The symbols move the objects like this.
x292 ni x61
x292 bo x708
x513 ni x595
x513 bo x352
x237 ni x393
x237 bo x633
x225 ni x979
x225 bo x561
x238 ni x248
x238 bo x794
x855 ni x238
x855 bo x459
x708 ni x893
x708 bo x292
x109 ni x767
x109 bo x17
x806 ni x154
x806 bo x567
x50 ni x843
x50 bo x272
x766 ni x561
x766 bo x979
x515 ni x567
x515 bo x154
x561 ni x763
x561 bo x225
x17 ni x426
x17 bo x109
x595 ni x207
x595 bo x405
x210 ni x50
x210 bo x544
x956 ni x109
x956 bo x426
x393 ni x470
x393 bo x986
x849 ni x292
x849 bo x893
x154 ni x210
x154 bo x515
x893 ni x413
x893 bo x849
x544 ni x515
x544 bo x210
x248 ni x766
x248 bo x245
x207 ni x593
x207 bo x650
x542 ni x225
x542 bo x763
x767 ni x849
x767 bo x413
x459 ni x956
x459 bo x855
x979 ni x245
x979 bo x766
x593 ni x328
x593 bo x722
x763 ni x819
x763 bo x542
x405 ni x352
x405 bo x595
x470 ni x542
x470 bo x819
x794 ni x459
x794 bo x238
x272 ni x544
x272 bo x50
x245 ni x794
x245 bo x248
x40 ni x722
x40 bo x328
x352 ni x677
x352 bo x513
x843 ni x708
x843 bo x61
x986 ni x633
x986 bo x393
x328 ni x237
x328 bo x40
x650 ni x405
x650 bo x207
x819 ni x986
x819 bo x470
x332 ni x513
x332 bo x677
x413 ni x17
x413 bo x767
x633 ni x40
x633 bo x237
x567 ni x332
x567 bo x806
x426 ni x855
x426 bo x956
x61 ni x272
x61 bo x843
x677 ni x806
x677 bo x332
x722 ni x650
x722 bo x593

In the rows, 49 stands for zero.

The rows follow the links: the fewer symbols apart two objects are, the more alike their rows tend to be.

Each row is also shifted at random along 2 hidden directions that mean nothing.

Some objects, each with a row of numbers:
x513 ->  61   29   39   36   62   47   36   56   47   54   50   39   60   39   50   41   48   35   55   42   73   53   32   31
x544 ->  46   43   36   51   63   71   51   30   61   31   35   48   68   44   39   58   58   27   53   54   42   37   33   48
x722 ->  27   62   62   60   45   55   65   24   56   48   48   60   49   42   46   56   74   32   59   44   33   52   43   57
x806 ->  42   49   38   55   47   55   27   57   62   52   41   37   63   34   56   54   43   35   49   37   62   40   24   49
x413 ->  71   54   42   46   47   38   47   68   50   48   52   65   50   66   57   40   61   55   33   54   43   33   77   40
x708 ->  69   65   43   42   34   39   30   22   51   61   37   44   63   59   76   41   64   52   61   46   57   44   56   40
x633 ->  27   66   76   46   42   52   55   15   33   54   56   47   48   63   35   44   70   51   45   45   23   71   51   53
x426 ->  63   58   45   48   50   48   51   29   49   36   53   51   50   72   57   43   32   54   37   72   37   27   66   41
x956 ->  36   50   52   41   38   47   58   69   33   50   42   40   39   46   45   55   45   72   39   41   46   72   52   63
x225 ->  53   41   40   71   49   39   65   59   59   43   49   58   34   34   66   69   22   53   66   55   68   33   53   60
x515 ->  48   36   39   49   62   68   41   47   54   34   45   44   64   45   28   45   49   29   34   54   45   44   35   38
x763 ->  42   47   61   36   53   48   59   45   28   52   49   39   34   43   39   51   32   60   59   44   56   74   49   55
x237 ->  60   52   64   49   47   28   41   65   49   61   73   67   40   66   52   30   57   44   33   53   42   38   67   33
x849 ->  41   56   44   48   46   61   66   51   45   43   33   54   49   40   47   65   79   50   63   36   42   56   57   63
x40 ->  32   57   66   57   49   48   65   43   47   48   50   62   42   46   40   53   74   38   52   38   35   61   54   57
x766 ->  45   41   57   45   48   54   55   32   32   44   58   35   40   59   35   47   14   62   40   62   50   61   50   47
x352 ->  39   51   43   70   52   63   48   38   71   48   41   44   59   32   52   66   56   26   59   41   45   35   21   52

Complete each set of four: the symbols that take the first to the second take the third to the fourth.
Answer with the object's name.
 43   46   42   54   47   53   32   56   66   53   43   36   64   40   50   46   43   40   42   40   56   44   24   45
:  35   56   52   51   31   50   53   30   42   52   41   28   45   45   53   57   33   72   51   42   51   66   40   67
::  31   55   49   57   38   49   55   37   44   47   46   31   35   43   53   61   23   67   52   50   52   56   43   63
: x154

 47   42   36   49   65   70   49   42   61   29   40   46   68   46   37   56   56   32   48   50   37   41   34   48
:  54   46   41   42   40   43   24   64   52   61   45   36   61   47   53   39   49   50   35   41   57   49   30   38
::  41   50   51   41   43   56   60   68   39   48   40   54   41   51   36   56   71   62   46   33   38   62   65   68
: x413

 38   48   62   44   46   42   63   43   37   54   49   52   40   44   39   53   60   49   66   36   50   78   54   57
:  59   46   40   34   45   39   22   87   51   67   47   46   57   50   51   35   58   53   29   38   59   52   43   38
::  41   51   47   48   49   60   61   67   47   38   36   63   52   51   32   52   76   47   40   41   32   53   60   62
: x328

 29   46   72   38   49   41   58   63   32   51   58   51   35   53   29   47   60   54   42   42   38   78   58   56
:  47   41   35   52   60   68   59   59   57   32   34   62   56   39   34   56   67   35   53   47   42   38   46   55
::  64   44   48   33   54   33   34   42   47   63   47   47   56   44   61   40   60   42   67   44   68   57   45   29
: x855

 40   47   45   71   58   59   62   61   68   41   42   61   46   22   52   68   67   23   67   38   54   34   33   57
:  54   48   46   48   54   52   59   37   42   31   58   47   41   65   40   45   15   56   38   69   43   40   59   43
::  48   31   55   42   57   52   62   67   34   44   55   44   26   50   29   49   21   68   44   49   56   71   58   55
: x50

 34   46   57   62   55   54   55   77   59   46   56   64   46   40   31   51   70   31   29   39   31   46   43   57
:  57   36   40   52   57   52   58   45   39   37   51   44   37   50   46   60   12   59   55   64   60   46   54   54
::  60   66   62   44   45   27   37   18   46   61   56   51   57   58   70   40   63   40   66   54   55   44   51   37
: x272

 44   42   43   46   60   71   54   55   57   32   41   58   61   49   26   50   68   33   31   50   29   42   46   52
:  41   36   42   60   47   47   58   84   52   48   47   46   29   36   51   65   14   69   48   46   65   48   51   65
::  48   62   48   70   43   42   53   24   57   49   59   52   41   56   70   55   27   51   51   66   47   26   54   50
: x332

 72   55   41   47   43   39   46   48   49   45   47   58   56   65   69   41   56   51   50   60   47   31   73   38
:  58   58   53   57   48   26   52   47   56   57   66   67   39   51   69   46   48   42   57   59   50   30   65   39
::  48   35   43   37   63   66   36   54   53   39   50   37   64   54   24   36   43   39   28   50   40   50   27   32
: x763

 34   51   49   47   38   53   55   56   34   51   38   42   38   44   50   55   47   77   53   38   50   69   52   67
:  63   52   54   34   49   29   35   49   41   63   57   54   52   54   61   40   64   39   64   48   63   50   54   28
::  72   54   37   42   48   37   37   68   52   53   43   66   51   54   68   42   67   49   54   53   60   38   73   42
: x722

 44   34   51   41   61   44   62   58   33   45   55   45   35   41   34   58   23   64   54   49   64   67   57   54
:  50   40   35   48   47   54   31   80   60   54   40   38   56   33   54   49   47   46   42   36   66   44   26   43
::  66   33   36   54   62   49   63   71   51   36   52   63   38   55   45   50   24   53   47   63   54   32   70   48
: x405

 29   65   78   43   42   50   58   15   36   53   58   44   49   61   37   43   69   49   49   44   26   70   48   55
:  68   47   41   48   55   40   49   70   47   43   51   67   44   66   51   36   53   56   35   61   43   29   79   41
::  69   54   37   40   38   40   27   42   55   62   30   42   63   41   79   51   63   52   70   42   72   45   47   43
: x40

 41   37   38   70   58   54   54   81   67   45   43   60   51   22   48   65   57   28   57   35   57   33   28   56
:  36   56   54   41   37   53   55   48   37   50   35   40   43   52   46   54   57   69   50   40   42   71   57   68
::  62   38   47   35   53   39   33   48   47   59   53   39   62   45   55   39   52   39   63   44   73   58   35   28
: x248

 51   39   33   53   60   64   63   62   54   33   29   67   52   35   45   65   74   35   64   41   46   38   53   62
:  35   54   50   64   35   49   53   37   51   45   55   41   35   53   55   55   14   61   44   61   48   39   47   58
::  36   49   59   42   51   44   63   36   32   49   44   48   40   38   40   64   49   55   78   39   61   77   49   55
: x413

